Below are the code and all the weights of a small trained network. Each question names an input and a target symbol and asks about switching units off, where a switched-off unit gives its printed mean instead of its output.

import numpy as np


def w(rows, s, z=0):
    codes = np.array(rows[::2]) - 128.0
    scale = np.full(codes.shape[1], s)
    scale[-1] = z or s
    return codes * scale


def norm(h):
    return h / np.sqrt((h * h).mean(-1, keepdims=True) + 1e-5)


def f(y):
    return np.maximum(y, 0)


def softmax(a):
    e = np.exp(a - a.max(-1, keepdims=True))
    return e / e.sum(-1, keepdims=True)


def log_softmax(a):
    a = a - a.max(-1, keepdims=True)
    return a - np.log(np.exp(a).sum(-1, keepdims=True))


def net(x, mask):
    ids = ['ΓΣΨαβπφ'.index(c) for c in x.split()]
    T = len(ids)
    res = E[ids] + P[:T]
    r = norm(res)
    for j in range(3):
        rows = slice(2 * j, 2 * j + 2)
        q, k, v = (r @ M[0][rows].T for M in (Q, K, V))
        z = softmax(np.where(np.tri(T) > 0, q @ k.T / 2**0.5, -1e9)) @ v
        o = O[0][rows]
        res = res + np.where(mask[j], z, o[:, -1]) @ o[:, :-1]
    y = f(norm(res) @ A[0][:, :-1].T + A[0][:, -1])
    res = res + np.where(mask[3:19], y, B[0][:, -1]) @ B[0][:, :-1]
    return log_softmax(norm(res)[-1] @ U[:, :-1].T + U[:, -1])


Q, K, V, O, A, B = {}, {}, {}, {}, {}, {}
E = w([
[10,83,59,190,139],'Γ',
[15,175,117,109,159],'Σ',
[88,103,169,236,255],'Ψ',
[70,88,65,14,182],'α',
[69,118,193,138,207],'β',
[157,161,159,31,111],'π',
[172,36,185,114,169],'φ',
],0.0091)
P = w([
[126,180,149,70,113],'0',
[149,104,47,89,148],'1',
[153,110,170,253,58],'2',
[20,77,180,26,128],'3',
[131,129,31,60,147],'4',
[189,125,177,216,98],'5',
],0.012)
Q[0] = w([
[144,121,70,155,209],'h1',
[151,62,8,154,100],'h1',
[186,139,194,93,150],'h2',
[197,140,7,173,79],'h2',
[182,123,50,178,104],'h3',
[85,100,77,130,144],'h3',
],0.014)
K[0] = w([
[104,6,122,38,136],'h1',
[172,43,148,141,26],'h1',
[163,105,119,26,165],'h2',
[130,60,109,147,89],'h2',
[103,38,60,172,75],'h3',
[94,142,114,155,147],'h3',
],0.016)
V[0] = w([
[133,55,132,61,136],'h1',
[141,218,36,173,206],'h1',
[37,126,29,54,144],'h2',
[193,222,122,181,184],'h2',
[253,171,214,31,94],'h3',
[135,158,12,101,65],'h3',
],0.007)
O[0] = w([
[88,64,133,119,119,213],'h1',
[115,177,164,202,146,139],'h1',
[172,156,191,98,61,183],'h2',
[143,163,50,115,143,127],'h2',
[84,83,98,254,71,43],'h3',
[1,145,134,131,68,2],'h3',
],0.0092,0.0039)
A[0] = w([
[115,233,108,158,118,59],'n1',
[198,215,100,99,20,46],'n2',
[155,134,98,86,81,83],'n3',
[47,68,81,169,51,92],'n4',
[115,159,76,87,240,3],'n5',
[211,91,150,114,138,30],'n6',
[191,251,186,184,143,80],'n7',
[43,215,3,204,135,125],'n8',
[74,91,157,127,177,163],'n9',
[197,124,61,25,108,75],'n10',
[212,97,102,189,155,16],'n11',
[164,231,76,198,73,188],'n12',
[131,244,103,109,112,69],'n13',
[170,164,126,94,116,86],'n14',
[134,198,49,75,207,132],'n15',
[145,232,101,86,98,33],'n16',
],0.012,0.0063)
B[0] = w([
[79,132,91,82,98,139],'n1',
[227,87,9,204,116,144],'n2',
[126,100,119,254,234,144],'n3',
[125,225,143,181,247,165],'n4',
[199,219,112,67,174,221],'n5',
[112,64,172,90,123,180],'n6',
[47,107,71,145,175,226],'n7',
[81,75,187,66,108,152],'n8',
[186,104,48,99,71,231],'n9',
[50,135,137,235,173,216],'n10',
[157,120,218,158,65,174],'n11',
[92,101,171,66,31,164],'n12',
[194,81,167,156,143,145],'n13',
[111,110,80,140,98,148],'n14',
[99,180,86,70,77,255],'n15',
[153,77,139,201,118,139],'n16',
],0.0095,0.0071)
U = w([
[205,208,115,95,188,189],'Γ',
[50,158,154,78,89,107],'Σ',
[164,138,93,215,185,185],'Ψ',
[121,10,78,94,169,2],'α',
[73,181,178,180,153,112],'β',
[132,134,105,137,37,163],'π',
[224,128,194,84,109,120],'φ',
],0.013,0.0052)

Each question gives the input, a string of symbols that net reads in full, and the target symbol t.
The units are the heads (2 rows each of Q, K, V and O) and the neurons (one row each of A and B). Each row of codes is followed by its name. A weight is (code - 128) times the scale printed after its matrix; where a second scale follows, it is the last column's (O, A, B and U).
mask holds one flag per unit, heads first, then neurons. A switched-off unit (its flag False) gives its mean, the last column of its rows in O or B, instead of its output. The means were averaged over made-up inputs and are rounded, as every weight is.
A unit's drop is (log p(t) with every unit on - log p(t) with that unit switched off) / (log p(t) with every unit on - log p(t) with every unit switched off).
The circuit of an input: a set's keep is (log p(t) with only the set's units on - log p(t) with every unit switched off) / (log p(t) with every unit on - log p(t) with every unit switched off). Starting from the 12 units with the biggest drops (on a tie, the unit counted first), units are removed one at a time, each time the one whose removal leaves the highest keep (on an exact tie, the one counted first), for as long as the keep stays at least 0.8.
units of the circuit, in order: the units of the circuit, biggest drop first
most important unit: the unit with the biggest drop
k most important neurons: the k neurons with the biggest drops, biggest first
which heads matter: for each layer, one digit per head in row order, 1 if its drop is at least 0.15 and else 0, layers parted by /
drop when u is switched off: that unit's drop, to one decimal
input π α α β, target β: which heads matter -> 001
input β α Γ, target Γ: units of the circuit, in order -> (h3, h1)
input Ψ Γ Ψ α α β, target β: most important unit -> n7
input φ φ π Ψ, target Ψ: which heads matter -> 001
input β Σ β Ψ β Ψ, target β: which heads matter -> 110
input Ψ β Ψ Ψ β π, target π: which heads matter -> 001
input Γ Ψ β β, target φ: which heads matter -> 010
input Ψ α φ Σ, target Γ: which heads matter -> 001
input β π Ψ Ψ β Ψ, target β: units of the circuit, in order -> (n7, h2, n11)
input Ψ Ψ Γ, target Γ: which heads matter -> 011
input Ψ Ψ α β α Ψ, target α: which heads matter -> 001
input Ψ Σ Ψ β, target Γ: which heads matter -> 000
input β Ψ Σ β, target α: 2 most important neurons -> (n5, n15)
input Ψ α Σ φ, target Γ: most important unit -> h2
input φ π β Γ, target Ψ: units of the circuit, in order -> (n4, h3)
input φ α β φ, target Ψ: units of the circuit, in order -> (h3, n4)
input Γ Ψ β φ, target φ: units of the circuit, in order -> (h2, n7)
input β φ Σ, target Σ: units of the circuit, in order -> (h2, n8)
input φ β β Ψ β α, target α: which heads matter -> 100
input π π φ β Γ, target Σ: units of the circuit, in order -> (h3)
input Σ Γ Ψ α π, target Ψ: 3 most important neurons -> (n10, n2, n3)
input φ Ψ Ψ β, target Ψ: drop when n4 is switched off -> 0.2
input β π Γ Σ, target α: drop when n9 is switched off -> 0.3
